Below are the code and all the weights of a small trained network. Each question names an input and a class and asks about switching units off, where a switched-off unit gives its printed mean instead of its output.

import numpy as np


def w(rows, s, z=0):
    codes = np.array(rows[::2]) - 128.0
    scale = np.full(codes.shape[1], s)
    scale[-1] = z or s
    return codes * scale


def norm(h):
    return h / np.sqrt((h * h).mean(-1, keepdims=True) + 1e-5)


def f(y):
    return np.maximum(y, 0)


def log_softmax(a):
    a = a - a.max(-1, keepdims=True)
    return a - np.log(np.exp(a).sum(-1, keepdims=True))


def net(x, mask):
    res = np.array(x, float).reshape(1, 2) / 4 @ E
    u = 0
    for l in range(4):
        y = f(norm(res) @ A[l][:, :-1].T + A[l][:, -1])
        res = res + np.where(mask[u : u + 3], y, B[l][:, -1]) @ B[l][:, :-1]
        u += 3
    return log_softmax(norm(res)[-1] @ U[:, :-1].T + U[:, -1])


A, B = {}, {}
E = w([
[129,101,65,156,103,138,158,189,139,192,219,124],'x0',
[110,171,169,99,115,5,148,153,121,145,159,96],'x1',
],0.013)
A[0] = w([
[121,141,137,120,130,41,130,135,128,130,167,118,4],'0.n1',
[114,151,194,112,136,50,127,104,128,109,64,110,144],'0.n2',
[128,141,147,121,128,2,129,131,127,128,150,120,124],'0.n3',
],0.049,0.003)
B[0] = w([
[194,138,74,141,106,153,116,108,185,254,75,99,213],'0.n1',
[175,80,147,151,129,168,94,75,83,79,130,157,253],'0.n2',
[17,119,175,96,95,69,144,204,74,48,188,124,247],'0.n3',
],0.021,0.052)
A[1] = w([
[228,160,161,144,222,111,139,60,124,123,167,158,1],'1.n1',
[93,186,197,106,207,83,161,106,113,59,128,159,147],'1.n2',
[120,162,187,114,170,134,115,62,142,73,2,133,7],'1.n3',
],0.057,0.00089)
B[1] = w([
[137,158,116,130,146,133,143,116,152,208,98,138,193],'1.n1',
[105,94,89,99,4,77,109,175,101,76,191,43,154],'1.n2',
[132,148,194,130,176,114,134,110,112,177,96,172,251],'1.n3',
],0.023,0.031)
A[2] = w([
[172,100,1,164,154,241,129,116,193,79,147,125,38],'2.n1',
[133,225,108,125,174,133,126,111,130,66,122,49,2],'2.n2',
[7,247,107,55,132,16,202,232,207,143,140,48,117],'2.n3',
],0.032,0.00094)
B[2] = w([
[174,68,120,167,182,145,140,210,167,102,236,150,254],'2.n1',
[96,109,152,91,100,165,107,113,142,138,88,164,128],'2.n2',
[139,232,47,110,84,88,166,103,253,205,59,47,214],'2.n3',
],0.018,0.035)
A[3] = w([
[111,146,116,129,183,160,138,117,127,158,100,164,52],'3.n1',
[90,80,146,122,105,152,98,121,70,2,137,136,46],'3.n2',
[137,102,95,145,146,193,112,92,120,83,111,148,7],'3.n3',
],0.056,0.0016)
B[3] = w([
[104,165,153,132,181,160,153,110,154,156,73,173,176],'3.n1',
[139,127,121,85,115,110,89,44,5,24,145,101,254],'3.n2',
[82,135,125,137,146,135,152,191,186,139,124,133,157],'3.n3',
],0.026,0.054)
U = w([
[124,156,177,147,205,179,146,94,110,200,75,195,54],'0',
[158,74,102,173,174,178,144,206,154,129,222,144,77],'1',
[121,110,137,110,103,137,94,73,11,76,140,116,246],'2',
[98,169,66,116,55,111,146,152,165,194,112,58,60],'3',
],0.012,0.0011)

Each question gives the input, the list of numbers given to net, and the class t.
The units are the neurons (one row each of A and B). Each row of codes is followed by its name. A weight is (code - 128) times the scale printed after its matrix; where a second scale follows, it is the last column's (A, B and U).
mask holds one flag per neuron, layer by layer. A switched-off neuron (its flag False) gives its mean, the last column of its row in B, instead of its output. The means were averaged over made-up inputs and are rounded, as every weight is.
A unit's drop is (log p(t) with every unit on - log p(t) with that unit switched off) / (log p(t) with every unit on - log p(t) with every unit switched off).
The circuit of an input: a set's keep is (log p(t) with only the set's units on - log p(t) with every unit switched off) / (log p(t) with every unit on - log p(t) with every unit switched off). Starting from all 12 units, units are removed one at a time, each time the one whose removal leaves the highest keep (on an exact tie, the one counted first), for as long as the keep stays at least 0.8.
circuit, biggest first: the units of the circuit, biggest drop first
most important unit: the unit with the biggest drop
top k neurons: the k neurons with the biggest drops, biggest first
top k neurons in layer l: the k neurons of layer l with the biggest drops, biggest first
drop of u: that unit's drop, to one decimal
input [3,8], class 3: most important unit -> 0.n1
input [-1,-7], class 0: top 2 neurons in layer 0 -> [0.n3, 0.n1]
input [1,6], class 3: circuit, biggest first -> [2.n3, 0.n3]
input [4,-2], class 1: top 2 neurons in layer 1 -> [1.n3, 1.n2]
input [8,-5], class 1: top 2 neurons in layer 0 -> [0.n3, 0.n2]
input [5,-3], class 1: top 3 neurons -> [1.n3, 0.n2, 0.n3]
input [7,-7], class 1: top 3 neurons -> [1.n3, 0.n3, 0.n2]
input [8,-6], class 1: top 3 neurons -> [1.n3, 0.n3, 0.n2]
input [3,-2], class 1: top 2 neurons in layer 1 -> [1.n3, 1.n2]
input [2,0], class 1: top 2 neurons in layer 1 -> [1.n3, 1.n1]
input [3,0], class 1: top 2 neurons in layer 1 -> [1.n3, 1.n1]
input [-5,-1], class 0: top 2 neurons -> [0.n3, 1.n1]
input [-1,-4], class 0: top 2 neurons -> [0.n3, 0.n1]
input [1,-1], class 1: top neuron in layer 1 -> [1.n3]
input [-3,-1], class 0: drop of 0.n3 -> 1.3
input [-1,-8], class 0: drop of 0.n1 -> 0.7
input [-7,-5], class 0: drop of 0.n3 -> 1.5
input [0,-4], class 0: drop of 0.n1 -> 0.7
